Here is a tiny trained network, its code and every weight. The questions are about switching its units off for an input and a class, where a switched-off unit gives its printed mean instead of its output.

import numpy as np


def w(rows, s, z=0):
    codes = np.array(rows[::2]) - 128.0
    scale = np.full(codes.shape[1], s)
    scale[-1] = z or s
    return codes * scale


def f(y):
    return np.maximum(y, 0)


def log_softmax(a):
    a = a - a.max(-1, keepdims=True)
    return a - np.log(np.exp(a).sum(-1, keepdims=True))


def net(x, mask):
    res = np.array(x, float).reshape(1, 8) / 4 @ E
    y = f(res @ A[0][:, :-1].T + A[0][:, -1])
    res = res + np.where(mask, y, B[0][:, -1]) @ B[0][:, :-1]
    return log_softmax(res[-1] @ U[:, :-1].T + U[:, -1])


A, B = {}, {}
E = w([
[226,151,239,91,100,120,86],'x0',
[115,137,137,138,109,136,142],'x1',
[120,124,132,132,133,131,108],'x2',
[183,141,37,112,29,178,48],'x3',
[137,135,124,125,116,120,158],'x4',
[110,134,139,140,110,141,135],'x5',
[124,136,127,122,136,129,118],'x6',
[38,65,145,4,73,80,124],'x7',
],0.012)
A[0] = w([
[77,125,174,144,209,111,168,99],'n1',
[213,121,231,122,96,122,128,31],'n2',
[149,105,122,129,137,132,130,76],'n3',
[160,148,151,130,129,100,100,63],'n4',
[45,102,12,180,155,119,154,61],'n5',
[88,105,221,187,225,73,172,95],'n6',
[65,82,151,75,67,69,111,126],'n7',
[179,157,146,230,147,129,116,120],'n8',
[193,122,229,94,84,130,122,50],'n9',
[149,151,42,110,37,139,86,94],'n10',
[84,106,78,162,128,137,139,3],'n11',
[121,160,126,89,73,128,174,155],'n12',
[87,81,161,6,67,83,113,136],'n13',
[132,162,79,147,104,130,57,88],'n14',
[139,86,138,193,102,95,121,108],'n15',
[83,159,178,165,142,79,165,79],'n16',
[196,138,214,103,121,130,94,56],'n17',
[64,65,151,47,119,128,111,136],'n18',
[183,163,112,224,179,170,137,139],'n19',
[176,147,121,185,174,148,162,111],'n20',
[100,120,167,120,162,97,132,90],'n21',
[79,95,27,149,169,160,173,46],'n22',
[149,140,86,129,75,144,91,77],'n23',
[156,118,92,119,68,192,119,67],'n24',
[113,104,184,137,194,104,181,69],'n25',
[161,145,206,128,92,126,105,54],'n26',
[153,179,138,151,165,195,106,85],'n27',
[148,124,62,132,72,162,94,70],'n28',
[167,103,118,110,142,98,159,84],'n29',
[154,118,91,160,48,157,75,86],'n30',
[181,162,138,219,155,141,120,131],'n31',
[172,176,119,223,140,161,129,118],'n32',
],0.012,0.005)
B[0] = w([
[199,78,158,95,177,179,114,215],'n1',
[120,202,200,180,107,74,71,203],'n2',
[117,172,115,129,126,137,155,130],'n3',
[125,114,134,144,84,132,86,153],'n4',
[141,254,224,227,21,49,4,241],'n5',
[242,105,195,40,208,204,183,253],'n6',
[60,75,74,102,70,117,184,219],'n7',
[48,60,84,101,96,112,145,222],'n8',
[145,213,140,192,74,111,82,201],'n9',
[232,88,191,53,253,198,185,226],'n10',
[111,201,150,147,115,122,90,170],'n11',
[133,87,93,122,141,138,107,165],'n12',
[10,90,31,103,131,53,183,245],'n13',
[174,106,139,132,167,127,172,184],'n14',
[122,117,110,139,149,113,138,142],'n15',
[180,87,158,102,146,162,126,186],'n16',
[122,246,170,219,63,92,54,197],'n17',
[81,97,68,97,126,125,136,215],'n18',
[21,95,70,109,122,92,159,246],'n19',
[82,114,78,99,128,113,161,206],'n20',
[135,119,144,96,160,162,149,170],'n21',
[118,190,207,195,30,43,31,217],'n22',
[178,120,148,94,176,181,136,185],'n23',
[171,115,153,141,174,155,163,187],'n24',
[182,142,170,123,202,154,174,203],'n25',
[141,172,146,138,97,85,57,178],'n26',
[83,124,102,115,121,112,148,185],'n27',
[175,111,187,84,171,171,150,200],'n28',
[153,136,94,146,129,127,130,136],'n29',
[187,109,183,84,193,156,147,204],'n30',
[29,87,46,89,80,107,174,224],'n31',
[78,67,80,128,153,109,151,227],'n32',
],0.0084,0.017)
U = w([
[31,73,10,118,117,113,178,245],'0',
[209,95,133,109,176,185,173,22],'1',
[115,202,130,183,80,95,63,109],'2',
],0.012,0.0013)

Each question gives the input, the list of numbers given to net, and the class t.
The units are the neurons (one row each of A and B). Each row of codes is followed by its name. A weight is (code - 128) times the scale printed after its matrix; where a second scale follows, it is the last column's (A, B and U).
mask holds one flag per neuron, in row order. A switched-off neuron (its flag False) gives its mean, the last column of its row in B, instead of its output. The means were averaged over made-up inputs and are rounded, as every weight is.
A unit's drop is (log p(t) with every unit on - log p(t) with that unit switched off) / (log p(t) with every unit on - log p(t) with every unit switched off).
The circuit of an input: a set's keep is (log p(t) with only the set's units on - log p(t) with every unit switched off) / (log p(t) with every unit on - log p(t) with every unit switched off). Starting from the 12 units with the biggest drops (on a tie, the unit counted first), units are removed one at a time, each time the one whose removal leaves the highest keep (on an exact tie, the one counted first), for as long as the keep stays at least 0.8.
units of the circuit, in order: the units of the circuit, biggest drop first
most important unit: the unit with the biggest drop
k most important neurons: the k neurons with the biggest drops, biggest first
drop when u is switched off: that unit's drop, to one decimal
input [-7,6,2,6,3,8,-7,5], class 2: units of the circuit, in order => n5
input [5,4,2,0,-1,1,0,-5], class 0: 4 most important neurons => n5, n31, n8, n22
input [-6,3,0,6,-8,-1,0,-1], class 1: 2 most important neurons => n10, n28
input [-5,2,-8,-4,-5,6,6,-3], class 2: 3 most important neurons => n5, n22, n10
input [-3,2,7,-6,4,5,-2,-5], class 1: 3 most important neurons => n6, n13, n1
input [8,-8,-2,6,8,3,-7,-3], class 2: 2 most important neurons => n17, n2
input [3,4,8,-3,0,-5,7,-3], class 0: 3 most important neurons => n5, n10, n22
input [-6,6,2,-5,-7,-4,0,-5], class 2: 4 most important neurons => n5, n22, n13, n10
input [1,-8,0,-7,-1,4,8,6], class 1: 2 most important neurons => n6, n1
input [2,-5,-7,8,7,4,-7,-8], class 0: 3 most important neurons => n19, n31, n8
input [-7,5,-3,6,-4,-6,8,2], class 2: 3 most important neurons => n5, n22, n6
input [-7,-6,-2,8,-5,8,8,2], class 1: drop when n10 is switched off => 0.9
input [-7,-3,0,8,8,5,3,-5], class 1: drop when n10 is switched off => 1.5
input [-3,-2,-4,5,3,-2,-2,-2], class 1: drop when n27 is switched off => 0.0
input [6,3,-8,-1,8,3,-4,-5], class 2: most important unit => n2
